In the rows, 128 means zero.
Each row is followed by its group and then its class within the group.
[123 133 134 118  94 125 133 123 130 145  17  94 114 205 105 123 118 141
 161 129 119  94 184 132 107 142 128 208 187 105 131 134 120 103 140 125
 144 115 123 124 138  87 137 116 117 132 136 124 127]
E <82>
[138 127 146 104 127 148 134 129 141 138 121 111 130 148 125 152 126 126
 154 114 128 151 155 123 103 109 126 131 162 119 130 125 119 111 133 139
 113 132 136 122 138 131 129 129 130 143 129 129 135]
J <63>
[160  97 142  85 125 134 153 146 158 145 129 137 121 142 128 131 118 126
 133 133 112 142 146 136 116 122  99 152 149 111 120 122 145 128 135 121
 125 128 136 131 131 129 150 131 140 127 102 137 135]
D <60>
[136 138 145  90 101 131 153 134 115 131  45 106 118 177 123 139 121 130
 153 133 109 120 144 118 113 123 107 178 160 118 116 160 132 101 140 121
 132 132 115 131 138 129 138 124 125 130 129 147 128]
E <81>
[125 149 140  68  87 126 110  80 122 142  93 121 126 160 130 146 125 126
 137 120  96 122 157 121 132 127 119 159 151 110 100 130 126  92 147 143
 115 129 117 129 138 135 133 131 145 130 135 134 102]
B <69>
[151 140 122  30  92 134 119 111 144 140 123 121 123 161 125 128 136 122
 140 130 113 121 142 111 113 128 113 136 193 104 137 142 128  89 137 135
 135 136 140 128 161 138 134 132 143 175 131 138  99]
B <79>
[153 147 157 110 111 113 126 136 138 138  52 122 103 182 117 138 106 125
 152 139 118 144 201 144 100 150 127 189 200 120 138 139 132 141 144 137
 153 117 124 120 134 147 135 145 119 152 130 118 135]
D <51>
[145 123 161 116 112 125 156 137 140 140  69 113 116 153  74 136 117 131
 153 134 124 142 172 138 114 132 127 165 174 111 122 119 131 124 153 121
 152 126 133 133 125 135 136 139 121 114 139 143 131]
D <60>
[130 169 141  90  93 126 148 111 133 137  72  95 114 193 119 123 120 121
 142 128 117 121 150 126 108 138 108 165 185 105 141 133 124  97 145 118
 126 139 152 121 155 135 131 131 134 163 133 128 113]
E <81>
[136 135 138 106 102 131 113 133 134 128 160 108 134 149 156 162 139 133
 146 132 140 156 129 149 110 107 121  93 150 119 132 102 110 100 124 157
 112 116 150 121  83 133 133 129 128 169 130 135 137]
J <74>
[130 119 142 151 127 128 137 130 125 138  93 150 126 138 127 135 119 131
 141 150 129 132 169 127 106 153 109 149 136 111 127 134 131 153 151 139
 149 126 104 128 120 144 119 128 124 135 140 128 139]
D <51>
[148 110 138  54 118 144 155 142 148 155 159 131 131 143 123 126 118 136
 147 138 120 137 156 121  97 131 105 128 154 109 127 133 142 116 150 159
 117 126 135 124 134 139 142 134 134 248 120 119 142]
D <60>
[128 165 112  77  89 140  93 101 143 133 166 122 126 142 136 152 123 121
 128 130  84 142 159 116 110 136 122 131 168 131  97 136 119 113 127 130
 116 131 131 126 141 140 128 136 141 147 132 124 119]
B <69>
[143 159 136  85 105 144  93 129 133 137 184 114 115 163 130 149 115 117
 148 123 113 163 167 113  95 127 121 113 182 122 131 114 117 100 135 158
 106 119 132 113 140 153 159 128 132 187 113 114 129]
J <63>
[117 129 145 124 143 120 143 117 123 122  79 113 148 145 128 117 127 140
 140 124 127 135 152 142 114 147 103 160 121 122 113 132 116 119 141 121
 138 142 129 128 132 132 130 128 134  97 132 157 138]
B <79>
[114 115 127 125 127 149 130 127 120 139 178 140 129 131 147 147 145 135
 142 107 142 130 127 114 127  85 104 105 125 135 129 129 132 109 127 156
 114 146 138 122 143 122 118 126 126 130 135 146 154]
J <80>
[139 137 147 111 121 119 128 132 136 129 103 132 124 146 122 136 104 117
 143 126 117 162 184 134  62 136 148 163 146 108 153 125 141 150 136 128
 152 129 108 124 162 143 154 127 122 145 126  93 127]
D <51>
[116 110 125  92 102 131 102 143 134 131 153 125 102 157 121 150 126 133
 139 133 113 150 146 112 104 123 114 127 140 114 135 131 123  99 132 147
 122 125 118 119 123 142 130 133 122 172 135 122 128]
J <74>
[160 117 160  96 119 144 136 136 120 139 123 144 127 142 144 147 123 125
 131 130 118 139 145 131 113 136 124 145 139 112 125 122 138 143 140 146
 147 125  96 125 126 134 136 132 128 135 132 112 117]
D <51>
[ 99 142 156 155 113 139 137 105 124 140  75 111 132 154 124 116 133 137
 145 100 121 105 142 141 126 146 121 175 121 120 108 126 132 115 160 129
 125 128 111 125 135 129 132 137 120 114 131 146 135]
E <62>
[134  90 168 123 122 123 154 133 135 138 107 127 129 133 135 135 124 141
 142 130 125 133 156 131 104 133 121 157 130 114 126 131 130 120 140 169
 136 126  99 127 136 132 128 114 121 115 136 142 134]
D <64>
[135 127 129  66 100 138 136 103 149 142 131 121 127 157 132 137 127 122
 140 108 108 120 167 132 129 133 125 146 160 112 105 137 139 104 144 127
 127 141 138 114 154 141 145 125 138 144 130 125 107]
B <61>
[139 138 143 124  99 134 119 128 146 124 144 137 117 152 126 144 122 136
 136 135 122 149 176 144 123 131 150 158 168 133 127 127 134 134 135 128
 138 120 150 132 138 140 137 131 121 162 132 114 130]
D <64>
[136 232 139 150  96 106 119 126 135 142   4  78 130 205 107 111 118 133
 155 124 132 100 160 141 118 131 138 189 198 123 124 135 140 112 124  81
 139 126 176 121 140 154 142 120 119 154 141 138 124]
E <81>
[133 135 113 138 133 130 115 142 129 121 158 159 134 117 135 145 116 125
 121 143 120 168 129 111 137 136 120 113 118 125 138 139 121 171 139 134
 130 124 105 129 135 132 138 133 123 137 114 114 136]
D <51>
[135 132 151 124 136 130 121 129 136 131 113 131 123 141 124 144 126 127
 135 135 121 141 163 141 127 148 126 148 139 112 137 140 116 154 139 136
 137 123 119 129 131 149 122 132 125 128 130 123 119]
D <64>
[125 158 113  59 102 132 147 103 129 142  72 109 132 170 118 118 145 119
 137 106 120 115 146 127 116 139 105 170 185 113 134 136 133 121 141 116
 111 131 160 124 150 135 137 125 142 143 132 123 116]
E <81>
[138 152 152 170 141 124 123 126 135 141  57 102 113 175 130 146 127 135
 155 118 125 133 181 146 121 132 121 191 160  96 131 135 147 137 136 124
 156 125 161 131 136 145 141 127 105 125 136 128 150]
D <64>
[125 167 120 108  97 134 104 119  68 139 125 107 121 166 126 121 130 125
 113 126 113 116 150 127 143 130 137 154 175 125 109 139 131 115 134 124
 127 133 151 124 137 132 136 128 136 167 129 112 112]
B <61>
[101 148 121 149 114 130 114 134 116 134 113 120 141 130 138 124 129 129
 133 116 122 113 134 110 117 134 107 153 130 132 111 149 133 129 134 117
 134 135  96 115 125 131 132 133 127 117 126 120 127]
E <82>
[116 152 115 109 119 133 118  95 135 118 117 108 123  64 114 123 127 112
 131 133 114 112 116 127 134 129 133 140 159 131 112 137 117 118 130 109
  93 138 152 126 134 134 111 127 143 154 134 131 114]
B <79>
[124 140 122  74  98 138 115 110 133 129 169 118 136 145 123 120 130 111
 130 145 110 127 135 115 130 123 122 127 167 124 117 125 130  95 140 129
 121 141 134 133 121 128 138 138 140 161 118 106  96]
B <79>
